Below is a small trained network, with its code and all its weights. Each question gives an input and a target symbol and asks what happens when units are switched off, that is, made to give their printed mean instead of their output.

import numpy as np


def w(rows, s, z=0):
    codes = np.array(rows[::2]) - 128.0
    scale = np.full(codes.shape[1], s)
    scale[-1] = z or s
    return codes * scale


def f(y):
    return np.maximum(y, 0)


def softmax(a):
    e = np.exp(a - a.max(-1, keepdims=True))
    return e / e.sum(-1, keepdims=True)


def log_softmax(a):
    a = a - a.max(-1, keepdims=True)
    return a - np.log(np.exp(a).sum(-1, keepdims=True))


def net(x, mask):
    ids = ['ΓΔΘΛβησφω'.index(c) for c in x.split()]
    T = len(ids)
    res = E[ids] + P[:T]
    u = 0
    for l in range(2):
        r = res
        for j in range(3):
            rows = slice(3 * j, 3 * j + 3)
            q, k, v = (r @ M[l][rows].T for M in (Q, K, V))
            z = softmax(np.where(np.tri(T) > 0, q @ k.T / 3**0.5, -1e9)) @ v
            o = O[l][rows]
            res = res + np.where(mask[u + j], z, o[:, -1]) @ o[:, :-1]
        u += 3
        y = f(res @ A[l][:, :-1].T + A[l][:, -1])
        res = res + np.where(mask[u : u + 4], y, B[l][:, -1]) @ B[l][:, :-1]
        u += 4
    return log_softmax(res[-1] @ U[:, :-1].T + U[:, -1])


Q, K, V, O, A, B = {}, {}, {}, {}, {}, {}
E = w([
[103,2,19],'Γ',
[37,163,184],'Δ',
[131,84,80],'Θ',
[20,167,207],'Λ',
[147,41,224],'β',
[142,73,132],'η',
[79,200,252],'σ',
[36,165,193],'φ',
[37,207,117],'ω',
],0.014)
P = w([
[235,139,150],'0',
[43,48,138],'1',
[72,66,117],'2',
[67,74,108],'3',
[61,76,100],'4',
[58,78,89],'5',
[62,92,78],'6',
[52,100,69],'7',
[54,111,57],'8',
[57,126,39],'9',
[55,141,22],'10',
[62,157,4],'11',
[85,147,64],'12',
],0.013)
Q[0] = w([
[213,176,163],'L0H1',
[79,98,176],'L0H1',
[63,176,72],'L0H1',
[91,192,169],'L0H2',
[136,152,162],'L0H2',
[171,251,143],'L0H2',
[172,176,151],'L0H3',
[130,81,169],'L0H3',
[168,98,152],'L0H3',
],0.017)
K[0] = w([
[161,62,139],'L0H1',
[130,193,125],'L0H1',
[194,145,127],'L0H1',
[200,105,141],'L0H2',
[132,134,162],'L0H2',
[135,73,251],'L0H2',
[129,99,115],'L0H3',
[171,139,139],'L0H3',
[147,97,144],'L0H3',
],0.016)
V[0] = w([
[130,196,27],'L0H1',
[152,141,175],'L0H1',
[96,89,74],'L0H1',
[154,108,78],'L0H2',
[131,100,137],'L0H2',
[153,244,74],'L0H2',
[168,133,183],'L0H3',
[54,162,141],'L0H3',
[131,107,55],'L0H3',
],0.011)
O[0] = w([
[109,118,23,140],'L0H1',
[254,152,241,133],'L0H1',
[140,157,32,109],'L0H1',
[203,230,199,120],'L0H2',
[144,126,176,139],'L0H2',
[120,150,15,52],'L0H2',
[145,181,76,74],'L0H3',
[158,113,252,254],'L0H3',
[67,47,123,109],'L0H3',
],0.0058,0.0078)
A[0] = w([
[102,214,255,57],'L0N1',
[71,132,178,165],'L0N2',
[175,225,50,4],'L0N3',
[33,151,112,208],'L0N4',
],0.0083,0.004)
B[0] = w([
[63,112,58,245],'L0N1',
[179,144,2,223],'L0N2',
[12,177,224,131],'L0N3',
[168,170,245,220],'L0N4',
],0.0055,0.012)
Q[1] = w([
[156,104,112],'L1H1',
[8,136,187],'L1H1',
[123,150,101],'L1H1',
[173,34,111],'L1H2',
[212,124,52],'L1H2',
[86,173,130],'L1H2',
[35,89,69],'L1H3',
[147,99,126],'L1H3',
[42,143,183],'L1H3',
],0.014)
K[1] = w([
[122,113,117],'L1H1',
[108,232,146],'L1H1',
[147,138,144],'L1H1',
[60,119,145],'L1H2',
[37,81,142],'L1H2',
[155,150,105],'L1H2',
[100,166,92],'L1H3',
[125,111,52],'L1H3',
[6,110,138],'L1H3',
],0.016)
V[1] = w([
[211,104,250],'L1H1',
[94,51,141],'L1H1',
[156,175,139],'L1H1',
[123,108,19],'L1H2',
[190,95,95],'L1H2',
[233,155,108],'L1H2',
[85,45,92],'L1H3',
[128,76,179],'L1H3',
[138,168,140],'L1H3',
],0.012)
O[1] = w([
[111,92,72,137],'L1H1',
[162,58,172,106],'L1H1',
[101,166,74,152],'L1H1',
[169,207,7,1],'L1H2',
[188,127,102,80],'L1H2',
[178,104,130,128],'L1H2',
[175,158,127,161],'L1H3',
[129,167,97,169],'L1H3',
[92,109,142,127],'L1H3',
],0.013,0.0083)
A[1] = w([
[180,18,140,181],'L1N1',
[140,143,231,9],'L1N2',
[216,188,92,190],'L1N3',
[25,180,254,135],'L1N4',
],0.0067,0.011)
B[1] = w([
[131,254,98,177],'L1N1',
[72,38,43,145],'L1N2',
[31,99,213,137],'L1N3',
[229,86,46,254],'L1N4',
],0.0093,0.022)
U = w([
[206,141,143,187],'Γ',
[139,90,99,112],'Δ',
[107,137,113,181],'Θ',
[184,67,88,31],'Λ',
[94,98,182,255],'β',
[186,143,9,129],'η',
[140,96,114,149],'σ',
[138,95,103,114],'φ',
[34,47,63,66],'ω',
],0.012,0.0077)

Each question gives the input, a string of symbols that net reads in full, and the target symbol t.
The units are the heads (3 rows each of Q, K, V and O) and the neurons (one row each of A and B). Each row of codes is followed by its name. A weight is (code - 128) times the scale printed after its matrix; where a second scale follows, it is the last column's (O, A, B and U).
mask holds one flag per unit, layer by layer, with each layer's heads first. A switched-off unit (its flag False) gives its mean, the last column of its rows in O or B, instead of its output. The means were averaged over made-up inputs and are rounded, as every weight is.
A unit's drop is (log p(t) with every unit on - log p(t) with that unit switched off) / (log p(t) with every unit on - log p(t) with every unit switched off).
The circuit of an input: a set's keep is (log p(t) with only the set's units on - log p(t) with every unit switched off) / (log p(t) with every unit on - log p(t) with every unit switched off). Starting from the 12 units with the biggest drops (on a tie, the unit counted first), units are removed one at a time, each time the one whose removal leaves the highest keep (on an exact tie, the one counted first), for as long as the keep stays at least 0.8.
circuit, biggest first: the units of the circuit, biggest drop first
unit that matters most: the unit with the biggest drop
k most important neurons: the k neurons with the biggest drops, biggest first
k most important neurons of layer l: the k neurons of layer l with the biggest drops, biggest first
heads that matter: for each layer, one digit per head in row order, 1 if its drop is at least 0.15 and else 0, layers parted by /
input β φ Θ Θ Θ σ Λ, target Λ: heads that matter	100 / 010
input ω ω ω ω η ω σ σ, target η: most important neuron of layer 1	[L1N4]
input η ω σ σ Θ φ φ, target Γ: 2 most important neurons	[L0N1 L0N4]
input β φ ω ω Θ ω Θ η Γ β, target Γ: heads that matter	010 / 101
input η ω ω ω β ω ω Γ ω φ, target Γ: circuit, biggest first	[L1H2 L1H1]
input β β ω ω Θ β Δ ω ω ω Λ ω ω, target Λ: 3 most important neurons	[L1N4 L1N2 L0N2]
input Θ σ η φ β β β ω ω Δ Λ, target β: 2 most important neurons of layer 0	[L0N1 L0N4]
input ω ω ω ω σ ω η σ β σ ω Λ, target η: heads that matter	011 / 110
input β σ β ω σ ω φ, target Λ: 2 most important neurons of layer 0	[L0N1 L0N2]
input η σ η Θ η ω, target Γ: circuit, biggest first	[L0N1 L1H2 L1H1]
input β ω ω Θ Γ β ω φ, target Λ: circuit, biggest first	[L1N4 L0H1 L1H2]
input ω ω ω ω ω Λ, target η: heads that matter	011 / 100
input η ω η, target ω: heads that matter	111 / 010
input ω η ω σ β β η β ω σ Θ ω Θ, target ω: unit that matters most	L1H2
input η ω ω β β ω η η ω Θ Θ ω Δ, target Γ: heads that matter	101 / 110
input Θ ω η Δ Λ ω ω, target β: heads that matter	001 / 110
input Γ Θ Θ η ω η σ ω σ, target Θ: 3 most important neurons	[L1N3 L1N4 L0N4]
input Λ ω ω β η Γ η, target Γ: circuit, biggest first	[L0N1 L1H1 L1N1]
input ω ω ω ω σ Δ, target η: 2 most important neurons	[L1N4 L0N3]
input σ ω η σ Δ β σ η Θ Θ Γ η φ, target ω: circuit, biggest first	[L1H1]
input ω β ω ω, target η: heads that matter	011 / 110
input β η β σ β ω σ Δ Δ η ω Γ, target ω: 3 most important neurons	[L1N4 L1N1 L0N3]
input Θ Θ ω Θ ω η ω ω η Δ, target β: heads that matter	001 / 110
input η ω Δ β Λ σ Δ, target Γ: heads that matter	101 / 010
input Γ ω η Θ φ Λ β β ω β β β Δ, target Θ: 2 most important neurons	[L1N3 L1N4]
input σ σ Θ Δ ω ω η Γ η ω η β Δ, target ω: circuit, biggest first	[L1H1 L0H1]
input Θ ω β Θ Γ β, target Γ: 3 most important neurons	[L0N1 L1N2 L0N3]
